Here is a tiny trained network, its code and every weight. The questions are about switching its units off for an input and a class, where a switched-off unit gives its printed mean instead of its output.

import numpy as np


def w(rows, s, z=0):
    codes = np.array(rows[::2]) - 128.0
    scale = np.full(codes.shape[1], s)
    scale[-1] = z or s
    return codes * scale


def norm(h):
    return h / np.sqrt((h * h).mean(-1, keepdims=True) + 1e-5)


def f(y):
    return np.maximum(y, 0)


def log_softmax(a):
    a = a - a.max(-1, keepdims=True)
    return a - np.log(np.exp(a).sum(-1, keepdims=True))


def net(x, mask):
    res = np.array(x, float).reshape(1, 6) / 4 @ E
    u = 0
    for l in range(2):
        y = f(norm(res) @ A[l][:, :-1].T + A[l][:, -1])
        res = res + np.where(mask[u : u + 10], y, B[l][:, -1]) @ B[l][:, :-1]
        u += 10
    return log_softmax(norm(res)[-1] @ U[:, :-1].T + U[:, -1])


A, B = {}, {}
E = w([
[128,120,127,132,131,130,136,126,127,132,107,127],'x0',
[142,71,129,169,134,20,191,58,114,109,182,158],'x1',
[166,97,183,94,228,104,65,99,155,130,99,253],'x2',
[92,170,39,36,186,79,66,30,57,148,86,120],'x3',
[128,126,124,139,125,135,129,125,120,126,118,137],'x4',
[124,129,131,129,131,124,127,130,130,130,127,125],'x5',
],0.006)
A[0] = w([
[107,123,106,84,236,111,23,80,73,196,126,226,4],'L0N0',
[140,209,72,64,188,187,87,119,94,147,65,105,51],'L0N1',
[117,104,105,135,165,75,156,120,132,105,171,134,143],'L0N2',
[203,121,236,146,182,104,38,138,181,107,98,207,92],'L0N3',
[171,109,193,108,197,122,76,132,154,172,113,244,144],'L0N4',
[102,198,197,33,95,255,34,229,156,168,40,122,67],'L0N5',
[100,100,189,133,128,97,164,112,92,168,179,167,56],'L0N6',
[160,103,192,135,188,141,90,159,209,111,139,219,100],'L0N7',
[99,185,127,102,193,254,98,196,142,118,90,111,247],'L0N8',
[74,126,67,70,141,162,46,121,53,114,123,37,97],'L0N9',
],0.0046,0.0034)
B[0] = w([
[141,189,82,81,106,92,138,154,154,35,91,71,222],'L0N0',
[98,120,172,57,123,190,132,95,52,125,147,104,202],'L0N1',
[147,126,171,197,156,117,136,106,98,130,99,147,181],'L0N2',
[61,76,147,164,140,167,110,155,99,199,184,124,230],'L0N3',
[165,76,92,108,182,188,113,144,213,72,118,193,241],'L0N4',
[149,91,2,219,157,7,119,124,128,140,218,171,251],'L0N5',
[169,175,155,120,136,180,112,123,85,73,124,124,158],'L0N6',
[122,105,139,150,100,183,201,102,92,214,151,98,218],'L0N7',
[158,169,149,153,78,191,48,124,215,185,97,74,253],'L0N8',
[113,158,218,166,197,149,148,149,91,161,120,131,210],'L0N9',
],0.0056,0.0063)
A[1] = w([
[139,134,77,102,208,69,127,67,57,99,125,119,168],'L1N0',
[112,135,137,45,101,214,92,216,220,102,61,117,83],'L1N1',
[82,193,64,107,88,68,136,97,46,132,135,81,111],'L1N2',
[156,112,77,39,183,110,49,103,129,100,119,187,51],'L1N3',
[191,177,50,142,120,94,61,130,199,76,130,104,201],'L1N4',
[117,135,161,75,96,189,61,118,99,157,67,107,83],'L1N5',
[71,78,208,42,149,106,173,125,134,112,123,224,66],'L1N6',
[145,210,126,131,122,211,84,117,195,155,109,116,250],'L1N7',
[115,71,150,82,143,115,219,166,135,5,133,146,214],'L1N8',
[178,157,180,223,3,91,170,196,136,127,158,105,58],'L1N9',
],0.0068,0.0022)
B[1] = w([
[116,112,75,198,86,120,88,167,234,151,151,164,240],'L1N0',
[218,147,157,228,56,77,52,41,240,187,143,122,181],'L1N1',
[175,22,173,150,129,195,123,184,181,204,177,209,221],'L1N2',
[68,195,55,178,97,63,149,126,118,61,62,73,208],'L1N3',
[143,125,157,78,175,150,208,50,74,74,72,149,206],'L1N4',
[140,134,234,72,114,109,151,153,59,127,177,37,176],'L1N5',
[178,185,144,107,118,145,155,112,12,111,161,99,173],'L1N6',
[108,102,202,90,53,65,179,121,112,133,128,138,247],'L1N7',
[59,104,97,28,187,211,184,254,41,120,128,96,197],'L1N8',
[109,192,64,70,184,71,63,70,125,63,61,143,253],'L1N9',
],0.0066,0.007)
U = w([
[159,236,141,123,57,42,69,4,162,108,41,65,38],'0',
[156,37,124,215,81,152,100,158,211,235,179,189,249],'1',
[61,153,4,108,185,76,151,156,88,19,80,135,167],'2',
[181,81,212,137,194,242,211,152,10,101,163,169,45],'3',
[104,125,235,79,77,151,126,179,27,238,165,42,93],'4',
],0.012,0.0014)

Each question gives the input, the list of numbers given to net, and the class t.
The units are the neurons (one row each of A and B). Each row of codes is followed by its name. A weight is (code - 128) times the scale printed after its matrix; where a second scale follows, it is the last column's (A, B and U).
mask holds one flag per neuron, layer by layer. A switched-off neuron (its flag False) gives its mean, the last column of its row in B, instead of its output. The means were averaged over made-up inputs and are rounded, as every weight is.
A unit's drop is (log p(t) with every unit on - log p(t) with that unit switched off) / (log p(t) with every unit on - log p(t) with every unit switched off).
The circuit of an input: a set's keep is (log p(t) with only the set's units on - log p(t) with every unit switched off) / (log p(t) with every unit on - log p(t) with every unit switched off). Starting from the 12 units with the biggest drops (on a tie, the unit counted first), units are removed one at a time, each time the one whose removal leaves the highest keep (on an exact tie, the one counted first), for as long as the keep stays at least 0.8.
circuit, biggest first: the units of the circuit, biggest drop first
most important unit: the unit with the biggest drop
k most important neurons: the k neurons with the biggest drops, biggest first
k most important neurons of layer l: the k neurons of layer l with the biggest drops, biggest first
drop when u is switched off: that unit's drop, to one decimal
input [-2,1,-7,-4,5,1], class 2: 2 most important neurons -> L0N8, L1N9
input [-7,8,-6,-4,-4,-1], class 2: circuit, biggest first -> L1N9
input [-5,7,-7,1,5,5], class 1: 3 most important neurons of layer 0 -> L0N4, L0N8, L0N0
input [-7,0,-2,5,2,5], class 4: 2 most important neurons -> L0N5, L1N5
input [-4,4,-6,0,5,-6], class 2: 4 most important neurons -> L1N9, L0N8, L0N5, L0N1
input [6,5,7,1,4,-7], class 2: 2 most important neurons of layer 1 -> L1N3, L1N2
input [-3,-3,-1,0,-8,3], class 0: 3 most important neurons of layer 0 -> L0N8, L0N5, L0N3
input [0,7,1,1,-2,-4], class 2: 3 most important neurons of layer 0 -> L0N7, L0N8, L0N9
input [6,6,1,-4,-5,-2], class 3: 2 most important neurons of layer 0 -> L0N8, L0N0
input [8,1,5,-7,-8,8], class 3: 3 most important neurons of layer 1 -> L1N0, L1N6, L1N2
input [4,2,0,-2,-2,3], class 2: 2 most important neurons of layer 0 -> L0N8, L0N4
input [-2,2,-1,8,6,5], class 1: 2 most important neurons -> L1N2, L1N0
input [1,6,1,0,4,-7], class 3: 2 most important neurons of layer 0 -> L0N5, L0N8
input [2,8,-4,-7,-4,7], class 2: most important unit -> L1N9
input [-8,5,-4,1,-8,1], class 1: 4 most important neurons -> L1N2, L0N8, L0N4, L0N0
input [-4,-1,-7,-1,6,8], class 0: 2 most important neurons -> L1N9, L0N5
input [3,7,0,-7,5,-1], class 2: 2 most important neurons -> L1N9, L1N2
input [7,0,-5,-1,4,5], class 0: 2 most important neurons -> L0N5, L1N9
input [0,5,6,0,-1,-4], class 3: 2 most important neurons -> L0N7, L0N5
input [2,1,-8,-4,4,-3], class 2: most important neuron -> L0N8
input [6,-1,5,6,8,5], class 0: 2 most important neurons -> L1N1, L0N5
input [0,2,-2,7,-4,-7], class 1: 2 most important neurons -> L1N2, L1N0
input [4,-6,-6,-1,-6,-7], class 0: drop when L0N8 is switched off -> 0.5
input [3,1,-8,-5,-8,5], class 2: drop when L0N8 is switched off -> 1.1
input [-1,-4,-1,4,2,-3], class 4: drop when L0N8 is switched off -> 1.0
